X =
21,73,44,50,96,90,62,79,44,33,10,4,79,85,44
44,44,44,44,44,44,44,44,44,44,44,44,44,44,44
43,50,46,47,52,51,48,50,45,44,41,40,50,51,46
84,84,84,49,44,59,49,25,25,79,25,74,69,30,84
69,69,69,48,44,54,48,32,32,66,32,63,60,35,69
27,66,45,49,83,79,57,70,44,36,18,14,70,75,45
63,63,63,47,44,51,47,35,35,61,35,58,56,37,63
27,67,44,49,85,80,58,71,44,35,17,13,71,76,44
44,45,44,44,45,45,44,44,44,44,43,43,45,44,44
44,42,43,44,43,42,44,44,45,44,46,44,42,43,43
25,69,44,49,88,84,59,74,44,34,15,10,74,79,44
13,11,12,47,50,36,47,71,71,17,73,23,26,66,12
75,75,75,48,44,56,48,29,29,71,29,67,64,33,75
Indices start at 0.
(0, 0): 21
(6, 8): 35
(5, 5): 79
(10, 8): 44
(10, 9): 34
(11, 13): 66
(4, 14): 69
(10, 12): 74
(5, 13): 75
(2, 8): 45
(5, 11): 14
(0, 3): 50
(2, 4): 52
(7, 0): 27
(10, 4): 88
(2, 7): 50
(8, 5): 45
(8, 2): 44
(4, 2): 69
(10, 5): 84
(4, 8): 32
(11, 8): 71
(3, 8): 25
(1, 5): 44
(8, 11): 43
(9, 9): 44
(12, 7): 29
(0, 7): 79
(7, 4): 85
(3, 7): 25
(6, 10): 35
(6, 4): 44
(2, 9): 44
(9, 6): 44
(5, 12): 70
(2, 2): 46

x =
[[ 30  22  18 -10 -17   9 -11  -2  -4 -20 -14  -1]
 [ 21  26  19   2   5   9  -4  -9   1 -24  -7 -22]
 [ 33  12  -5  21 -16  11 -11 -30 -11 -27  22  -7]
 [ 29  23  -3  20  -9   6 -16 -28 -15 -24  28   0]
 [ 20  23  20 -20  24  21  20  -9   3   1 -14 -18]
 [ 26  16   4  17   2  16 -15 -10   1 -25  19   2]
 [ 29  -7 -29   1 -11   3   1  -6  -7 -10  -4 -17]
 [ 15  16   5  -2  20   2   1  -4   5 -18  11  -7]
 [ 20  10  -1  10  -8   0  -9  -8   1 -13   8 -17]
 [ 25  35  -6  25 -17  10  -9 -19 -16 -20  24  -8]
 [-28  -4  21  -5 -13   3   2  11   7   8   3 -30]
 [ -1  11 -14 -13 -25  24 -21  -3   2   4  -4  -8]
 [ -6  -7   6  -3 -29   7  -8  27 -11   9  10  -5]
 [ 12  -1  -2 -24 -27  21  -3   7 -15  18   3  -1]]
x[0][0] = 30
x[10][2] = 21
x[:, 10] = [-14, -7, 22, 28, -14, 19, -4, 11, 8, 24, 3, -4, 10, 3]
x[:, 9] = [-20, -24, -27, -24, 1, -25, -10, -18, -13, -20, 8, 4, 9, 18]
x[8] = [20, 10, -1, 10, -8, 0, -9, -8, 1, -13, 8, -17]
x[5][0] = 26
x[3][3] = 20
x[8][0] = 20
x[4][2] = 20
x[11][3] = -13
x[9][7] = -19
x[8][10] = 8
x[8][9] = -13
x[10][5] = 3
x[10] = [-28, -4, 21, -5, -13, 3, 2, 11, 7, 8, 3, -30]
x[12][9] = 9
x[4][6] = 20
x[11] = [-1, 11, -14, -13, -25, 24, -21, -3, 2, 4, -4, -8]
x[:, 11] = [-1, -22, -7, 0, -18, 2, -17, -7, -17, -8, -30, -8, -5, -1]
x[6] = [29, -7, -29, 1, -11, 3, 1, -6, -7, -10, -4, -17]
x[2][5] = 11
x[:, 6] = [-11, -4, -11, -16, 20, -15, 1, 1, -9, -9, 2, -21, -8, -3]
x[12][8] = -11
x[6][6] = 1
x[7][1] = 16
x[4][8] = 3
x[6][7] = -6
x[5] = [26, 16, 4, 17, 2, 16, -15, -10, 1, -25, 19, 2]
x[9][6] = -9
x[10][11] = -30
x[1] = [21, 26, 19, 2, 5, 9, -4, -9, 1, -24, -7, -22]
x[4] = [20, 23, 20, -20, 24, 21, 20, -9, 3, 1, -14, -18]
x[5][7] = -10

grid =
 32    9   26  -38   34   16   21  -32   21  -41   26    1  -15
 -6   12    0   30    0   10    7   33    8   33    0   15   15
 12   16   -2  -24   22    9   24  -30   48  -21   25   24   -1
 26   20   16  -23   25    9   20  -27   37  -18   31   24    5
 14   31    6   -8   39    4   28    0   45   -9   34   23   -7
 10   23   12   13   27    7   16   15   45   19   26   14   14
 25    3   24   49   -1   16   -3   41  -16   43    8   11   36
 12    5    9  -33    1  -17  -11  -40   10  -17    9   18    4
Rows and columns are counted from 0.
row 0 col 0 = 32
row 5 col 3 = 13
row 7 col 6 = -11
row 7 col 9 = -17
row 5 col 8 = 45
row 4 col 11 = 23
row 3 col 6 = 20
row 5 col 7 = 15
row 0 col 10 = 26
row 7 col 8 = 10
row 0 col 6 = 21
row 4 col 9 = -9
row 1 col 5 = 10
row 5 col 11 = 14
row 4 col 12 = -7
row 2 col 11 = 24
row 7 col 11 = 18
row 7 col 3 = -33
row 0 col 4 = 34
row 3 col 4 = 25
row 3 col 11 = 24
row 3 col 8 = 37
row 6 col 11 = 11
row 4 col 2 = 6
row 1 col 12 = 15
row 3 col 2 = 16
row 2 col 8 = 48
row 7 col 2 = 9
row 6 col 0 = 25
row 3 col 10 = 31
row 4 col 8 = 45
row 0 col 9 = -41
row 5 col 9 = 19
row 0 col 5 = 16

M =
array([[-10,  -7,  -1,   7,   1,  -1,   3,  11,   5,  22,   6],
       [ 14,  -6,   0,  -1,   2,   9,   6, -12,  -7,  11,  14],
       [ 20,  -7,  -9,  -3,   8,  20,   3,   2, -12,  18,  27],
       [ 19,  -9,  -4, -28,  -2,   8, -16, -16,   3,  11,   9],
       [ 12,  -4,   0, -12,   1,  11,  -8,  -1,   5,   9,   8],
       [ 25,  -8,   5,   2,   2,   4,   3, -17,  -4,  13,  20],
       [ -4,  -5,  -2,   4,   2,   8,  10, -14,  -5,  12,  -3],
       [ 28,  -7,  -7,  -2,   7,  19,   2,   0, -12,  19,  30]])
M[0][0] -> -10
M[6][8] -> -5
M[3] -> [19, -9, -4, -28, -2, 8, -16, -16, 3, 11, 9]
M[:, 3] -> [7, -1, -3, -28, -12, 2, 4, -2]
M[:, 6] -> [3, 6, 3, -16, -8, 3, 10, 2]
M[1][7] -> -12
M[7][10] -> 30
M[1][10] -> 14
M[5][0] -> 25
M[2][10] -> 27
M[3][3] -> -28
M[5][3] -> 2
M[2][0] -> 20
M[:, 2] -> [-1, 0, -9, -4, 0, 5, -2, -7]
M[2] -> [20, -7, -9, -3, 8, 20, 3, 2, -12, 18, 27]
M[5][5] -> 4
M[4][3] -> -12
M[1] -> [14, -6, 0, -1, 2, 9, 6, -12, -7, 11, 14]
M[7][8] -> -12
M[6][3] -> 4
M[3][2] -> -4
M[:, 4] -> [1, 2, 8, -2, 1, 2, 2, 7]
M[4][4] -> 1
M[5][10] -> 20
M[6][2] -> -2
M[0][4] -> 1
M[7][9] -> 19
M[3][6] -> -16
M[3][7] -> -16
M[1][4] -> 2
M[:, 1] -> [-7, -6, -7, -9, -4, -8, -5, -7]
M[0] -> [-10, -7, -1, 7, 1, -1, 3, 11, 5, 22, 6]
M[1][8] -> -7
M[1][0] -> 14

arr = [-0.16, -0.18, -0.19, -0.07, 0.12, -0.18, 0.05, 0.09, 0.11, 0.06, -0.17]
arr[0] -> -0.16
arr[-9] -> -0.19
arr[-8] -> -0.07
arr[4] -> 0.12
arr[8] -> 0.11
arr[10] -> -0.17
arr[-4] -> 0.09

m =
[[4130, 3441, 4743, 4576, 3801, 7976, 5571],
 [4911, 3985, 7956, 2911, 2541, 5948, 6272]]
Rows and columns are counted from 0.
(0, 0) = 4130
(1, 6) = 6272
(1, 2) = 7956
(1, 0) = 4911
(1, 5) = 5948
(0, 3) = 4576
(0, 4) = 3801
(0, 1) = 3441
